Here is a tiny trained network, its code and every weight. The questions are about switching its units off for an input and a class, where a switched-off unit gives its printed mean instead of its output.

import numpy as np


def w(rows, s, z=0):
    codes = np.array(rows[::2]) - 128.0
    scale = np.full(codes.shape[1], s)
    scale[-1] = z or s
    return codes * scale


def norm(h):
    return h / np.sqrt((h * h).mean(-1, keepdims=True) + 1e-5)


def f(y):
    return np.maximum(y, 0)


def log_softmax(a):
    a = a - a.max(-1, keepdims=True)
    return a - np.log(np.exp(a).sum(-1, keepdims=True))


def net(x, mask):
    res = np.array(x, float).reshape(1, 2) / 4 @ E
    u = 0
    for l in range(3):
        y = f(norm(res) @ A[l][:, :-1].T + A[l][:, -1])
        res = res + np.where(mask[u : u + 7], y, B[l][:, -1]) @ B[l][:, :-1]
        u += 7
    return log_softmax(norm(res)[-1] @ U[:, :-1].T + U[:, -1])


A, B = {}, {}
E = w([
[123,72,130,59,183,148,242,98],'x0',
[201,1,167,124,185,51,176,140],'x1',
],0.0022)
A[0] = w([
[55,143,131,175,1,114,79,142,191],'L0N1',
[153,107,104,179,131,137,116,105,29],'L0N2',
[105,140,124,138,141,153,186,96,24],'L0N3',
[181,133,135,124,155,136,147,101,52],'L0N4',
[135,57,150,180,139,121,118,101,118],'L0N5',
[153,137,149,157,185,27,178,115,3],'L0N6',
[63,87,157,114,121,81,117,115,48],'L0N7',
],0.0035,0.0005)
B[0] = w([
[95,10,184,134,161,151,203,91,251],'L0N1',
[185,140,36,127,110,152,195,60,140],'L0N2',
[186,80,188,191,119,164,176,83,170],'L0N3',
[65,207,165,188,22,144,50,161,159],'L0N4',
[169,215,171,92,99,135,173,67,185],'L0N5',
[149,221,251,82,125,163,90,125,203],'L0N6',
[188,150,74,126,118,20,115,197,146],'L0N7',
],0.0027,0.0033)
A[1] = w([
[111,94,113,218,116,123,39,150,159],'L1N1',
[123,133,206,195,96,21,9,251,227],'L1N2',
[119,147,181,26,205,175,157,122,193],'L1N3',
[42,251,18,154,88,124,101,119,111],'L1N4',
[33,120,141,160,124,238,148,94,197],'L1N5',
[189,170,209,113,105,150,168,70,254],'L1N6',
[162,59,139,146,133,16,87,241,97],'L1N7',
],0.0026,0.00077)
B[1] = w([
[147,75,36,150,185,171,224,122,170],'L1N1',
[66,88,121,135,175,233,229,106,195],'L1N2',
[67,176,85,172,134,202,80,142,224],'L1N3',
[170,166,173,2,125,125,82,75,185],'L1N4',
[186,115,156,86,150,18,135,122,255],'L1N5',
[31,134,25,129,51,95,62,136,252],'L1N6',
[159,184,150,39,160,106,132,71,167],'L1N7',
],0.0031,0.0035)
A[2] = w([
[229,77,196,104,178,80,96,229,116],'L2N1',
[87,102,59,112,142,197,157,149,254],'L2N2',
[167,133,236,24,95,142,159,87,165],'L2N3',
[95,80,49,123,170,254,226,160,37],'L2N4',
[112,56,119,160,123,45,167,126,237],'L2N5',
[94,116,149,196,72,248,119,156,198],'L2N6',
[160,175,37,134,124,229,53,105,167],'L2N7',
],0.0034,0.00076)
B[2] = w([
[27,225,115,78,54,183,18,47,156],'L2N1',
[179,133,190,200,133,103,150,153,190],'L2N2',
[113,154,119,98,124,183,88,113,253],'L2N3',
[208,28,137,215,184,255,162,59,198],'L2N4',
[115,205,46,189,66,74,155,251,180],'L2N5',
[158,73,68,166,181,109,229,117,161],'L2N6',
[160,81,143,111,132,66,127,201,171],'L2N7',
],0.0032,0.0045)
U = w([
[53,200,155,9,104,192,41,59,210],'0',
[175,14,136,255,200,227,219,87,201],'1',
[38,143,43,210,47,16,152,240,152],'2',
[145,104,204,175,191,87,48,186,4],'3',
[197,47,182,143,185,35,21,158,2],'4',
],0.0067,0.0044)

Each question gives the input, the list of numbers given to net, and the class t.
The units are the neurons (one row each of A and B). Each row of codes is followed by its name. A weight is (code - 128) times the scale printed after its matrix; where a second scale follows, it is the last column's (A, B and U).
mask holds one flag per neuron, layer by layer. A switched-off neuron (its flag False) gives its mean, the last column of its row in B, instead of its output. The means were averaged over made-up inputs and are rounded, as every weight is.
A unit's drop is (log p(t) with every unit on - log p(t) with that unit switched off) / (log p(t) with every unit on - log p(t) with every unit switched off).
most important unit: the unit with the biggest drop
k most important neurons: the k neurons with the biggest drops, biggest first
top k neurons in layer l: the k neurons of layer l with the biggest drops, biggest first
drop of u: that unit's drop, to one decimal
input [0,-3], class 2: most important unit -> L0N1
input [2,-2], class 2: top 2 neurons in layer 1 -> L1N5; L1N2
input [-3,3], class 2: 2 most important neurons -> L0N5; L1N6
input [4,-3], class 1: 3 most important neurons -> L0N3; L0N6; L0N4
input [6,8], class 0: 2 most important neurons -> L2N1; L1N2
input [-8,7], class 1: 4 most important neurons -> L1N2; L1N5; L1N1; L1N4
input [-8,6], class 1: 2 most important neurons -> L1N2; L1N5
input [-3,-3], class 2: 2 most important neurons -> L0N1; L1N5
input [7,7], class 0: 3 most important neurons -> L1N2; L2N1; L0N6
input [2,3], class 2: top 3 neurons in layer 1 -> L1N6; L1N3; L1N5
input [-4,4], class 0: 3 most important neurons -> L1N3; L0N5; L1N7
input [4,4], class 0: top 4 neurons in layer 0 -> L0N6; L0N1; L0N7; L0N4
input [-2,0], class 2: 2 most important neurons -> L0N1; L1N2
input [-2,3], class 2: top 4 neurons in layer 1 -> L1N6; L1N5; L1N4; L1N2
input [-7,8], class 0: most important unit -> L1N7
input [-4,2], class 1: 3 most important neurons -> L1N5; L1N2; L2N4
input [3,-1], class 2: top 3 neurons in layer 1 -> L1N2; L1N5; L1N1
input [2,2], class 2: 2 most important neurons -> L1N6; L1N5
input [1,3], class 2: top 2 neurons in layer 1 -> L1N6; L1N5
input [-8,5], class 1: most important neuron -> L1N2
input [3,0], class 2: top 2 neurons in layer 0 -> L0N4; L0N1
input [2,0], class 2: top 2 neurons in layer 1 -> L1N6; L1N2
input [-8,4], class 1: drop of L1N2 -> 1.8
input [-3,4], class 0: drop of L1N3 -> 0.6
input [-2,6], class 0: drop of L1N2 -> 0.0
